Each row has a name. Each piece below is followed by the name of the row it came from. Each question is about the rows just above it.

rifi: -8 54 37 -25 -88 -36 -49 105 6 -65 -78 -20 -28 35 60 24 -37 -70 29 71 87
 -39 -46 -3 -41 22 83 -6 19 34 64 16 20 78 83 24
laz: -64 34 34 -15 -91 -20 -38 100 8 -60 -80 -15 -21 17 57 14 -34 -57 42 78
 97 -41 -60 11 -46 -18 98 3 12 25 52 22 23 78 98 14
vegig: 54 -8 -41 -25 48 4 25 -12 -18 25 90 -29 -5 54 -86 -31 40 33 -9 -54 -6 10
 55 3 43 13 13 16 -23 -112 -57 -34 -1 -74 13 -31
Rez: -13 -18 7 19 73 1 56 -37 26 17 58 34 69 -35 -11 -50 27 -17 -43 -5 -31 9
 33 -31 -13 3 -68 43 -41 -20 -8 5 0 12 -68 -50
The row with -5 54 is -> vegig
13 16 -23 -> vegig

sabit: 47 48 5 -1
pakod: -94 -109 -31 34
bom: 26 -33 -28 -56
sova: -5 -4 -12 8
tobif: -86 -13 -12 100
-33 -28 -> bom
-4 -12 -> sova
Where do -33 -28 -56 appear? -> bom

Tepob: 28 -82 -41 -24 -38 -20 26 -9 -52 15 16 31 33 18 -68 62 7 -47 55 34 72 -9
 17 -14 -49 -59 42 4 32 -45 -26 -2 -14 -36 60 -13 15
Bofu: -54 108 -42 45 12 5 -31 32 39 9 -66 -24 -31 -28 42 39 -49 81 -1 -17 -26
 -7 -39 53 32 -1 -7 -2 4 60 -13 -14 -36 -45 -26 32 -22
lotuf: 21 -33 36 -12 56 14 -48 17 4 -72 13 -89 -30 -36 52 -29 11 28 -53 20 109
 21 41 16 -12 -22 1 38 -1 -28 8 36 23 38 19 59 18
45 12 5 -31 32 39 -> Bofu
-14 -36 60 -> Tepob
-2 4 60 -13 -14 -36 -45 -26 32 -> Bofu
39 9 -66 -24 -> Bofu
109 21 41 16 -12 -22 1 -> lotuf
8 36 is in which row? -> lotuf
The row with -48 17 is -> lotuf

rimop: -1 -12 -56 -82
gonok: -1 -9 -55 -21
laki: -1 -12 -93 -82
zib: -1 -12 -82 -56
-1 -12 -93 -82 -> laki
-12 -56 -82 -> rimop
Where do -12 -93 -82 appear? -> laki
-1 -12 -56 -82 is in which row? -> rimop

fer: -119 -44 -97 -75 -49 37 -16 23 -1 65 -45 40 -1 -119 2 55 -55 15 -14 -78
 52 -25 -69 1
Pup: -31 7 8 -75 -18 -18 -37 -19 8 34 -18 -23 12 -31 8 19 -19 -37 -18 1 17
 -18 -3 -27
gaku: -86 -87 -84 -75 -20 51 34 -52 -7 83 10 9 8 -86 11 70 -70 -8 -95 -32 35
 -52 -80 -10
sanis: 52 -57 -25 -75 35 -15 61 72 29 -36 -13 -27 5 52 25 -50 50 -5 -17 -93 23
 -4 -63 -56
vizu: -23 21 20 -75 -27 -11 -26 -1 21 38 -6 4 30 -23 7 24 -24 -39 -6 -18 10
 -23 1 -20
-18 -37 -19 8 34 -18 -> Pup
Which row holds -31 8 19 -19? -> Pup
-75 -27 -> vizu
-87 -84 -75 -20 51 34 is in which row? -> gaku

nuted: -14 42 -15 8
zep: 25 17 -10 34
Sigav: 22 -47 22 -48
vikub: -5 14 -7 -3
bufo: -22 14 -78 3
Lote: -45 6 22 0
kel: -10 43 12 2
ginuv: -26 -3 -16 -21
Vis: -45 -6 -45 -21
Laka: -1 9 -66 12
sipeb: 6 22 -45 22
Vitag: -9 -19 -108 10
The row with 22 -45 22 is -> sipeb
Which row holds 6 22 -45? -> sipeb
22 -45 is in which row? -> sipeb
-45 22 -> sipeb
-19 -108 10 -> Vitag
-22 14 -> bufo

pigo: -39 -20 14 -34 -82 -60 -13
pavon: -9 11 52 -48 -29 4 4
lemas: -34 -82 60 28 72 17 -9
belo: 44 14 -20 -34 -82 57 17
The row with -39 -20 14 is -> pigo
-20 14 -34 -82 -> pigo
Which row holds -34 -82 57? -> belo
-82 -60 -13 -> pigo

Rup: -37 -71 -26 59 -24 -43
muk: -84 -5 -94 39 -46 3
mor: 45 35 53 -37 18 -2
Bigag: 38 -38 25 12 8 40
Gana: 3 -40 3 34 2 6
big: -7 93 -19 -93 86 -3
laboz: -84 -49 -94 39 -46 3
bopu: 27 38 15 3 53 83
subu: -77 -47 24 22 30 -18
ref: -90 -22 -82 -66 32 21
Lufu: 45 35 53 106 70 77
-90 -22 -> ref
3 53 83 -> bopu

numo: 3 22 61 -38 34 -11 5 5 39 -22 11 38 -14 -50 17 39 10 31 39 -9 -27 -7 9
 -7 -56 23 7 -15 46 -38 57 -76 -38 -22 -22 -14 38 -22 -3 50 12 62 -7 24
 19 -46 22 13 64 73 42 -8 45 -46 -3 10 8 -48 5 -46
vez: -2 28 83 -31 -32 7 13 -41 28 -13 9 1 37 25 4 20 -50 34 39 31 4 -18 -67
 37 -65 34 -4 -16 60 -56 53 -27 -22 -21 -95 -17 54 -32 3 18 -8 42 -6 5
 -1 -58 23 1 56 17 41 -10 5 -27 -11 20 -14 -33 17 -57
bepa: 4 17 39 -34 63 -14 0 26 37 -20 10 51 39 -14 10 17 -50 31 39 34 4 1 45
 -28 -42 12 8 -11 32 -25 50 -85 -37 -18 63 -11 22 -15 -6 54 21 64 -5 28
 25 -34 16 15 57 88 31 -7 59 -46 3 5 17 -46 0 -34
34 39 31 4 is in which row? -> vez
39 10 is in which row? -> numo
39 -14 10 17 -50 31 39 is in which row? -> bepa
Where do 3 5 17 -46 appear? -> bepa
Which row holds -14 -33? -> vez

mab: 18 48 67 88 15
Lukol: -14 -3 62 95 11
lufi: 23 14 50 -3 -12
Vula: -29 10 -6 -5 42
bebuf: 17 -13 -29 9 5
tuvo: -24 46 -6 -8 -33
niro: 12 38 -39 -5 67
Neze: 23 14 38 -22 -21
zuta: 42 70 12 -29 -31
sus: -27 -100 -28 42 -71
17 -13 -29 9 -> bebuf
14 38 -> Neze
23 14 50 -3 -12 is in which row? -> lufi

tepu: 47 -28 10 -12 64 0 60 1 -1 -5
vinoz: -13 -10 4 31 30 76 39 46 7 80
kag: 47 0 -12 64 10 60 -28 -24 -28 20
vade: 47 -27 12 -12 64 1 59 -1 66 21
rek: 47 -27 12 -12 64 1 59 1 -1 -6
pedip: 74 40 42 53 -24 -10 -39 -6 119 19
milez: 47 -27 12 -12 64 1 59 38 27 43
las: -21 -75 57 42 -11 55 84 -77 23 -13
luzus: -21 -74 56 42 -12 56 84 -77 24 -12
47 -27 12 -12 64 1 59 38 27 43 is in which row? -> milez
-28 10 -12 64 0 60 -> tepu
0 -12 64 10 60 -28 -> kag
The row with 84 -77 23 -13 is -> las
10 -12 64 0 -> tepu
Where do 47 -27 12 -12 64 1 59 -1 66 21 appear? -> vade

kan: 32 -24 3 51
vofa: -68 52 -79 -87
Gobag: -31 -24 52 14
Kome: -15 -9 34 2
vibaf: 75 -61 44 69
Mipu: -15 -9 34 -10
boler: -14 -9 3 51
lev: 75 -27 44 69
Zun: -31 11 -3 -17
Fozi: -33 9 47 -50
fak: 46 -50 25 -37
Where do 52 14 appear? -> Gobag
32 -24 3 51 -> kan
47 -50 -> Fozi
-33 9 47 -> Fozi
Which row holds -27 44? -> lev
The row with -68 52 is -> vofa

Bav: -42 50 33 10 -30 10 31 11 -14 65 -53 -58 18 -19 8 32 -28 16 21 -58 20
 -52 24 23 3 11 -16 17 -9 -7 -22 -25 1 61 21
Vik: -35 59 52 17 -30 4 27 11 -16 61 -31 -41 29 -9 6 30 -23 35 21 -47 25 -63
 26 40 17 -6 -11 10 -9 -6 -26 -34 6 65 34
Fon: 0 25 25 15 -87 58 -10 51 -18 -51 28 13 -6 2 22 -5 9 -7 -5 21 -3 -6 -9 8
 29 57 37 23 -9 6 42 36 -7 -3 22
sek: 4 30 42 19 -74 53 -8 51 -24 -41 -31 6 -41 -9 29 -12 11 7 -8 30 1 -1 -6
 28 30 38 27 20 -26 16 39 57 -9 13 33
Mepid: -46 43 23 2 -45 16 35 14 -13 62 -70 -17 16 -21 11 31 -30 1 24 -74 13 -36
 19 24 -5 31 -19 12 2 -7 -15 -35 5 51 9
gamov: 6 26 52 20 -71 42 -3 48 -28 -25 35 -20 9 -7 25 19 -29 13 1 24 6 2 -4 54
 28 16 15 1 -42 25 43 28 1 28 40
Vev: -45 22 -5 -10 -46 30 31 21 -10 34 -81 -42 -6 -22 16 19 -29 -27 20 -54 -3
 -4 -1 -26 -18 67 -18 29 3 -4 8 -19 -9 25 -13
-45 22 -5 -10 -46 30 31 21 -10 34 -81 -42 -6 -22 16 19 -29 -27 20 -54 -3
 -4 -1 -26 -18 67 -18 29 3 -4 8 -19 -9 25 -13 -> Vev
6 26 52 20 -71 42 -3 48 -28 -25 35 -> gamov
The row with -31 -41 29 -9 6 is -> Vik
Which row holds 35 14 -13? -> Mepid
30 31 21 -10 34 -81 -42 -6 -> Vev
Which row holds -14 65 -53? -> Bav

ledu: -8 -2 5 -38 55 -30 39 51 25 -7 7 -7 2 -26
gam: 12 -2 -14 31 18 -30 -2 -32 -28 0 -21 -7 -13 -41
Sed: 7 -26 5 -1 -9 41 -12 -19 13 56 -1 58 2 48
nilub: 11 -2 38 31 28 -47 -25 11 13 6 7 -7 7 1
zovoz: -21 16 5 25 39 -15 -2 11 13 -16 36 -69 2 28
kefe: -8 -2 7 -16 25 -30 7 16 15 -7 19 -17 11 1
lerat: -7 -20 5 -15 25 -30 -2 11 3 -7 7 -7 -1 1
nima: -8 -38 51 55 -30 -2 39 5 -34 -40 7 -7 -10 -77
gol: -33 -2 -3 -31 25 -22 11 11 13 -32 7 -7 2 1
zigot: -8 32 5 39 25 -86 -34 11 -24 -60 7 -29 9 -6
rorur: -8 -2 -26 -29 25 -26 62 11 13 -7 7 -7 4 -30
5 39 25 -> zigot
-8 -2 5 -38 55 -30 39 51 -> ledu

tov: 73 -18 65 -68 72 27 -3 38 -25 -67 -27
fepo: 60 101 -7 -92 43 27 -3 38 32 30 -44
peg: 38 32 31 -44 -60 -17 11 2 73 77 -66
31 -44 -60 -17 11 2 73 77 -66 -> peg
The row with 101 -7 -92 43 27 -3 38 is -> fepo
The row with 60 101 -7 -92 43 27 -3 38 32 30 -44 is -> fepo
Where do 38 32 30 -44 appear? -> fepo
-44 -60 -17 -> peg
32 31 -44 -60 -17 11 2 73 77 -> peg

Rab: 6 6 8 4 9 2 -18 5
ret: 12 2 3 -14 -61 -64 -8 46
kav: -2 0 0 -2 -3 -8 -3 7
Muti: 56 39 41 10 70 56 -100 27
Niri: -1 -1 -1 -3 -7 -12 -3 4
mip: 18 -63 3 5 47 12 2 -34
zedel: 6 47 12 2 -34 10 -18 5
ruf: 9 6 4 10 8 6 0 2
loko: -13 42 0 -7 -30 -12 -1 20
6 47 12 2 -34 10 -> zedel
5 47 12 2 -34 -> mip

